Here is a tiny trained network, its code and every weight. The questions are about switching its units off for an input and a target symbol, where a switched-off unit gives its printed mean instead of its output.

import numpy as np


def w(rows, s, z=0):
    codes = np.array(rows[::2]) - 128.0
    scale = np.full(codes.shape[1], s)
    scale[-1] = z or s
    return codes * scale


def f(y):
    return np.maximum(y, 0)


def softmax(a):
    e = np.exp(a - a.max(-1, keepdims=True))
    return e / e.sum(-1, keepdims=True)


def log_softmax(a):
    a = a - a.max(-1, keepdims=True)
    return a - np.log(np.exp(a).sum(-1, keepdims=True))


def net(x, mask):
    ids = ['ΓΨβεζλμω'.index(c) for c in x.split()]
    T = len(ids)
    res = E[ids] + P[:T]
    u = 0
    for l in range(2):
        r = res
        for j in range(2):
            rows = slice(2 * j, 2 * j + 2)
            q, k, v = (r @ M[l][rows].T for M in (Q, K, V))
            z = softmax(np.where(np.tri(T) > 0, q @ k.T / 2**0.5, -1e9)) @ v
            o = O[l][rows]
            res = res + np.where(mask[u + j], z, o[:, -1]) @ o[:, :-1]
        u += 2
        y = f(res @ A[l][:, :-1].T + A[l][:, -1])
        res = res + np.where(mask[u : u + 8], y, B[l][:, -1]) @ B[l][:, :-1]
        u += 8
    return log_softmax(res[-1] @ U[:, :-1].T + U[:, -1])


Q, K, V, O, A, B = {}, {}, {}, {}, {}, {}
E = w([
[108,168,155,94,149,145],'Γ',
[123,91,152,152,130,150],'Ψ',
[33,51,206,85,54,56],'β',
[83,89,132,222,106,238],'ε',
[232,110,111,191,254,121],'ζ',
[181,69,51,248,42,16],'λ',
[139,18,160,184,140,97],'μ',
[74,179,139,145,128,225],'ω',
],0.013)
P = w([
[108,145,145,115,175,135],'0',
[143,173,220,147,125,142],'1',
[106,151,195,192,161,129],'2',
[161,177,197,90,114,160],'3',
[85,110,65,92,187,155],'4',
[81,127,100,164,246,126],'5',
[113,121,95,57,104,185],'6',
[161,187,253,180,101,150],'7',
[92,191,192,210,226,117],'8',
[176,125,167,82,57,190],'9',
[78,94,28,85,197,166],'10',
[136,133,123,107,219,133],'11',
[113,109,122,107,125,118],'12',
[160,139,224,198,122,133],'13',
],0.012)
Q[0] = w([
[158,166,248,164,61,127],'L0H0',
[36,64,161,43,43,135],'L0H0',
[83,76,4,77,175,135],'L0H1',
[221,178,70,199,220,130],'L0H1',
],0.029)
K[0] = w([
[91,71,15,67,152,151],'L0H0',
[236,104,139,38,61,188],'L0H0',
[187,179,252,182,83,122],'L0H1',
[5,172,157,243,213,52],'L0H1',
],0.027)
V[0] = w([
[222,128,79,170,147,158],'L0H0',
[66,181,120,123,140,62],'L0H0',
[16,166,129,177,122,230],'L0H1',
[117,253,137,32,111,213],'L0H1',
],0.011)
O[0] = w([
[154,176,143,2,142,111,147],'L0H0',
[151,69,122,161,113,77,88],'L0H0',
[16,178,138,182,180,91,253],'L0H1',
[85,163,155,197,244,32,21],'L0H1',
],0.0079,0.0072)
A[0] = w([
[105,100,142,138,139,191,166],'L0N0',
[142,41,166,150,176,131,192],'L0N1',
[247,173,102,194,232,143,133],'L0N2',
[97,171,93,150,95,79,149],'L0N3',
[170,91,145,93,146,176,149],'L0N4',
[234,189,49,157,132,110,72],'L0N5',
[228,124,144,154,244,196,254],'L0N6',
[117,198,76,112,54,110,106],'L0N7',
],0.012,0.0056)
B[0] = w([
[131,160,140,85,139,67,237],'L0N0',
[101,195,119,108,128,154,204],'L0N1',
[157,51,117,119,35,192,197],'L0N2',
[140,99,109,157,86,140,193],'L0N3',
[73,158,103,144,78,137,245],'L0N4',
[92,84,160,203,174,90,162],'L0N5',
[208,81,161,138,253,206,250],'L0N6',
[131,84,123,175,153,119,160],'L0N7',
],0.017,0.011)
Q[1] = w([
[186,139,80,173,43,82],'L1H0',
[116,109,17,136,152,120],'L1H0',
[188,190,249,153,63,142],'L1H1',
[153,92,124,124,104,80],'L1H1',
],0.013)
K[1] = w([
[189,93,42,168,93,73],'L1H0',
[200,156,178,188,64,112],'L1H0',
[48,87,8,72,183,113],'L1H1',
[192,86,60,160,127,113],'L1H1',
],0.013)
V[1] = w([
[206,139,1,167,151,104],'L1H0',
[235,94,47,152,101,17],'L1H0',
[228,177,166,158,107,96],'L1H1',
[147,146,57,125,170,110],'L1H1',
],0.0063)
O[1] = w([
[108,92,82,93,154,130,91],'L1H0',
[136,3,72,47,149,162,4],'L1H0',
[155,121,204,145,66,159,83],'L1H1',
[105,98,106,112,117,162,100],'L1H1',
],0.0057,0.015)
A[1] = w([
[216,215,49,137,93,128,124],'L1N0',
[102,164,73,100,20,102,128],'L1N1',
[44,145,199,93,164,79,169],'L1N2',
[155,186,171,8,160,121,80],'L1N3',
[55,123,91,132,36,76,9],'L1N4',
[29,172,171,72,76,62,137],'L1N5',
[153,69,144,119,131,144,2],'L1N6',
[51,124,111,172,73,103,172],'L1N7',
],0.013,0.0066)
B[1] = w([
[142,153,51,167,104,121,166],'L1N0',
[168,71,63,87,199,46,193],'L1N1',
[231,104,147,73,119,66,243],'L1N2',
[75,68,202,135,14,126,166],'L1N3',
[169,241,249,176,110,178,199],'L1N4',
[40,151,81,139,218,222,250],'L1N5',
[83,171,113,125,109,74,195],'L1N6',
[83,50,107,89,64,89,248],'L1N7',
],0.016,0.018)
U = w([
[153,39,112,95,105,148,91],'Γ',
[102,127,142,85,36,200,94],'Ψ',
[37,89,181,91,162,111,158],'β',
[156,58,219,90,119,123,22],'ε',
[135,3,166,223,180,189,252],'ζ',
[52,10,153,214,130,56,108],'λ',
[48,126,42,193,98,128,9],'μ',
[121,221,120,188,101,39,160],'ω',
],0.0057,0.0039)

Each question gives the input, a string of symbols that net reads in full, and the target symbol t.
The units are the heads (2 rows each of Q, K, V and O) and the neurons (one row each of A and B). Each row of codes is followed by its name. A weight is (code - 128) times the scale printed after its matrix; where a second scale follows, it is the last column's (O, A, B and U).
mask holds one flag per unit, layer by layer, with each layer's heads first. A switched-off unit (its flag False) gives its mean, the last column of its rows in O or B, instead of its output. The means were averaged over made-up inputs and are rounded, as every weight is.
A unit's drop is (log p(t) with every unit on - log p(t) with that unit switched off) / (log p(t) with every unit on - log p(t) with every unit switched off).
The circuit of an input: a set's keep is (log p(t) with only the set's units on - log p(t) with every unit switched off) / (log p(t) with every unit on - log p(t) with every unit switched off). Starting from the 12 units with the biggest drops (on a tie, the unit counted first), units are removed one at a time, each time the one whose removal leaves the highest keep (on an exact tie, the one counted first), for as long as the keep stays at least 0.8.
circuit, biggest first: the units of the circuit, biggest drop first
most important unit: the unit with the biggest drop
k most important neurons: the k neurons with the biggest drops, biggest first
top k neurons in layer l: the k neurons of layer l with the biggest drops, biggest first
heads that matter: for each layer, one digit per head in row order, 1 if its drop is at least 0.15 and else 0, layers parted by /
input ε ε ζ Γ β ε ε ε, target ω: heads that matter : 10 / 00
input ε ζ Γ ε β λ ε ε ω, target Γ: top 2 neurons in layer 0 : (L0N4; L0N6)
input β ε ζ ζ ε μ λ ζ Ψ, target μ: top 2 neurons in layer 1 : (L1N2; L1N0)
input Ψ ω λ μ β ε β ζ Ψ ε ε, target Ψ: 2 most important neurons : (L1N3; L0N6)
input Ψ ε β β β ε Γ λ, target λ: 2 most important neurons : (L0N6; L1N5)
input ε β Ψ λ μ, target ω: heads that matter : 11 / 00
input ε ζ ω λ λ ζ μ ε ε β, target β: heads that matter : 00 / 00
input μ β λ Ψ ε ε ε ε ζ ε ε ω, target Ψ: heads that matter : 01 / 00
input ζ ε Ψ ε ε ζ μ μ, target β: circuit, biggest first : (L0N6; L0H1; L1N5; L1N2)
input Ψ λ β ω μ Ψ, target ω: most important unit : L0H0
input Γ ε ε, target ζ: top 3 neurons in layer 1 : (L1N6; L1N7; L1N2)
input ζ ω Ψ ζ ζ β ε μ ε λ ω μ ω, target Γ: circuit, biggest first : (L1N1; L0H1; L0N4)
input ε ε ε ε λ ε μ ω ζ ζ Γ ε, target Ψ: circuit, biggest first : (L0H1; L1N1)
input ζ β ε Γ ε λ μ Ψ ε ζ, target ζ: top 2 neurons in layer 0 : (L0N0; L0N6)
input ω Γ ζ ε ε Γ ε ε ζ ε ω Γ, target Ψ: most important unit : L0H1
input ε ζ λ ζ Γ ε, target Γ: circuit, biggest first : (L0H1; L1N1; L0N4)
input ε ε λ Γ ζ Ψ, target Γ: heads that matter : 01 / 10
input Γ ζ ε λ ε Γ Γ μ Γ, target ζ: heads that matter : 01 / 00
input ε Γ ε β λ ζ ε λ Γ, target Ψ: heads that matter : 01 / 00
input β ε μ β λ, target λ: most important unit : L0N7
input ω ε ε, target λ: circuit, biggest first : (L0H1; L1N7)
input ζ μ ζ β β β β ε ω Ψ Γ μ ζ μ, target ζ: circuit, biggest first : (L0H1; L0N6; L1N7)
input λ ζ ω ζ ε ε μ Γ, target β: circuit, biggest first : (L0N6; L0H1; L1N5; L1N2)
input ε λ ω λ Ψ ε ε, target Γ: 3 most important neurons : (L1N1; L0N4; L0N1)
input ε μ β λ ζ Γ β ζ μ β ω β ε ω, target λ: circuit, biggest first : (L0H1; L0N3; L1N7)
input β ζ Ψ Ψ Γ ζ Ψ ω, target ζ: top 2 neurons in layer 0 : (L0N2; L0N4)
input ε ζ ε ζ μ Γ λ μ λ μ ω, target μ: top 3 neurons in layer 0 : (L0N4; L0N2; L0N6)
